[[142 136 117 114 154 131]
 [130 136 141 116 126 128]
 [129 133 119 147 120 125]] -> 126

[[115 122 106 131 136]
 [115 107 106 134 136]] -> 134

[[133 135 143 117 134 103]
 [145 107 137 121 123 117]
 [109 101 109 154 130 114]] -> 123

[[128 111 114 150 133 120 148]
 [128 138 114 116 124 132 116]
 [131 136 114 121 119 123 119]] -> 132

[[129 115 128 149 130 128 101]
 [127 117 123 105 125 112 148]
 [142 109 127 129 126 124 129]] -> 112

[[118 119 137 137 131 126 128]
 [118 125 152 118 131 120 117]] -> 120
---
[ 99 122 106 120] ans = 120
[106 128 123 158] ans = 128
[103 115 111 128] ans = 115
[108 147 102 125] ans = 125
[131 118 144  99] ans = 131
[129 155 106 127] ans = 129
[126 150 128 149] ans = 149
[105 139 127 123] ans = 127
---
[132 106 126 127 128] Out: 127
[148 127 105 142 115] Out: 127
[126 132 122 155 150] Out: 132
[127 136 140 154  98] Out: 136
[109 138 156 113 143] Out: 138
[147 155 114 146 148] Out: 147
---
[111 131 151 121 137 125] out 131
[135 114 129 123 107 153] out 114
[124 125 122 142 107 132] out 125
[120 128 127 152 128 128] out 128
[126 104 124 131 148 153] out 104
[140 147 104 105 126 109] out 147
---
[120 128 131 151 115 128] | 115
[131 126 128 131 151] | 131
[151 115 129 123] | 129
[119 124 113 150] | 113
[142 135 146 128 150] | 128
[113 132 103 137 123] | 137
[122 107 129 133] | 129
---
[101 114 138 127  98] --> 101
[ 98 125 138 147] --> 98
[108 125 133 155 147 140] --> 108
[156 146 127 152 120 143 120] --> 156
[138 125 149 105 135 114 137] --> 138
[118 121 147 123 127 150 115] --> 118
[132 120 157 107] --> 132
[143 131 130 118 102 104 139] --> 143
[105 113 104 130 125 102] --> 105
[134 126 103 125] --> 134
---
125  135  136  115
124  148  156  101
128  128  128  128
gives 125

118   99  130  119  139 gives 118

122  129  119  134  137  126
136  112  127  135  139  104
132  149  131  136  132  128
gives 122

125  149  152  136 gives 125

105  136  130  147  137 gives 105

121  132  121  102
123  123  127  102
gives 121

117  100  105  131
124  113  129  107
gives 117
---
[[128 128 137 139]
 [127 128 104 144]
 [128 129 105 132]] -> 104

[[142 125 102 142]
 [120 117 108 123]] -> 108

[[130 119 141 157]
 [131 126 141 129]
 [128 128 139 126]] -> 141

[[128 120 132 127]
 [109 152 116 127]] -> 116

[[147 125 121 117]
 [133 127 126 125]
 [149 125 120 116]] -> 126

[[124 131 120 149]
 [128 122 120 137]] -> 120
---
[116 137 149 111 127] 149, 137

[111 144 156 107 122 117 112] 156, 144

[[155 114 119 133]
 [128 113 128 133]
 [153 116 128 132]] 155, 153

[[122 130 131 141]
 [129 135 116 137]
 [136 130 103 124]] 141, 137

[[123 132 137 126 120 122]
 [123 132 138 145 138 114]
 [137  99 116 144 154 134]] 154, 145

[[107 128 128 128]
 [142 131 128 129]
 [143 129 128 129]] 143, 142

[116 155 118 123 138 127] 155, 138

[156 136 140 132] 156, 140
---
[130 133 107 135 124 131 139] → 135, 139

[[111 128 153 128 132 124 117]
 [132 145 128 127 112 120  99]
 [141 131 143 128 118 124 103]] → 127, 153

[140 141 132 120 103 113 124] → 120, 141

[138 102 136 119 134] → 136, 138

[157 109 113 111 141 123 132] → 111, 157

[112 124 126 125 154 128 128] → 125, 154

[[110 131 115 133 136 151 103]
 [148 129 119 132 118 145 134]
 [119 144 149 158 131 138 137]] → 132, 158

[137 111 135 106 129 128 149] → 106, 149

[[142 112 125 130 103]
 [140 114 125 128 107]
 [121 110 134 116 105]] → 125, 142

[151 127 130 126 135] → 130, 151
---
118  126  128  124  131
134  129  124  126  129
133  131  104  136  120
result: 126

126  152  155  105
126  121  116  105
result: 155

128  151  126  128
128  108  125  127
128  143  125  128
result: 125

124  127  130  124  132
122  126  130  105  132
142  101  109  121  132
result: 105

130  130  128  126  130
124  133  153  133  101
127  130  125  121  126
result: 133

137  137  140  118  143  149  135
136  154  118  132  142  125  129
result: 149

120  152  157  137
128  123  124  130
132  131  131  124
result: 124

112  137  132  105  116
132  137  129  115  138
result: 105

130  130  128  127  116
122  129  129  129  152
result: 127

153  152  114  127
119  135  126  117
137  126  138  145
result: 126
---
[[128 125 125 127 125 130 126]
 [128 109 100 140 100 147 124]] >> 147

[[128 106 126 130 120 108]
 [133 118 129 135 106 108]
 [131 114 127 135 109 108]] >> 106

[[105 103 132 119]
 [112 144 153 135]
 [142 118 102 128]] >> 153

[[120 136 109 105 121 140]
 [125 145 105 140 115 126]
 [111 108 105 127 110 112]] >> 115

[[152 124 154 118 153]
 [158 137 113 127 129]] >> 127

[[127 148 110 105 127]
 [135 143 113 127 147]
 [133 153 115 125 122]] >> 127
---
Q:
150  124  118  138
104  133  136  121
A: 118

Q:
115  147  111  133  151  148
135  107  140  118  102  106
A: 151

Q:
128  134  157  137
129  138  156  133
A: 157

Q:
112  145  155  141  151
110  146  154  144  156
A: 141

Q:
112  102  129  127  147
132  134  115  136  127
A: 127

Q:
114  120  147  119  128
113  119  152  116  128
A: 119

Q:
101  122  136  123
101  127  131  124
A: 136
---
127	104	140	133	146
123	135	129	131	124
133	124	136	121	138
gives 127

109	124	125	124	127	128
134	141	131	135	123	134
125	105	123	119	138	118
gives 109

136	154	123	118
134	152	130	108
148	112	135	132
gives 136

120	134	136	136	123
144	116	140	151	123
137	129	125	138	133
gives 120

108	127	118	117	140
136	112	136	150	112
124	120	151	148	109
gives 108

136	118	101	113
139	127	106	113
141	115	136	139
gives 136
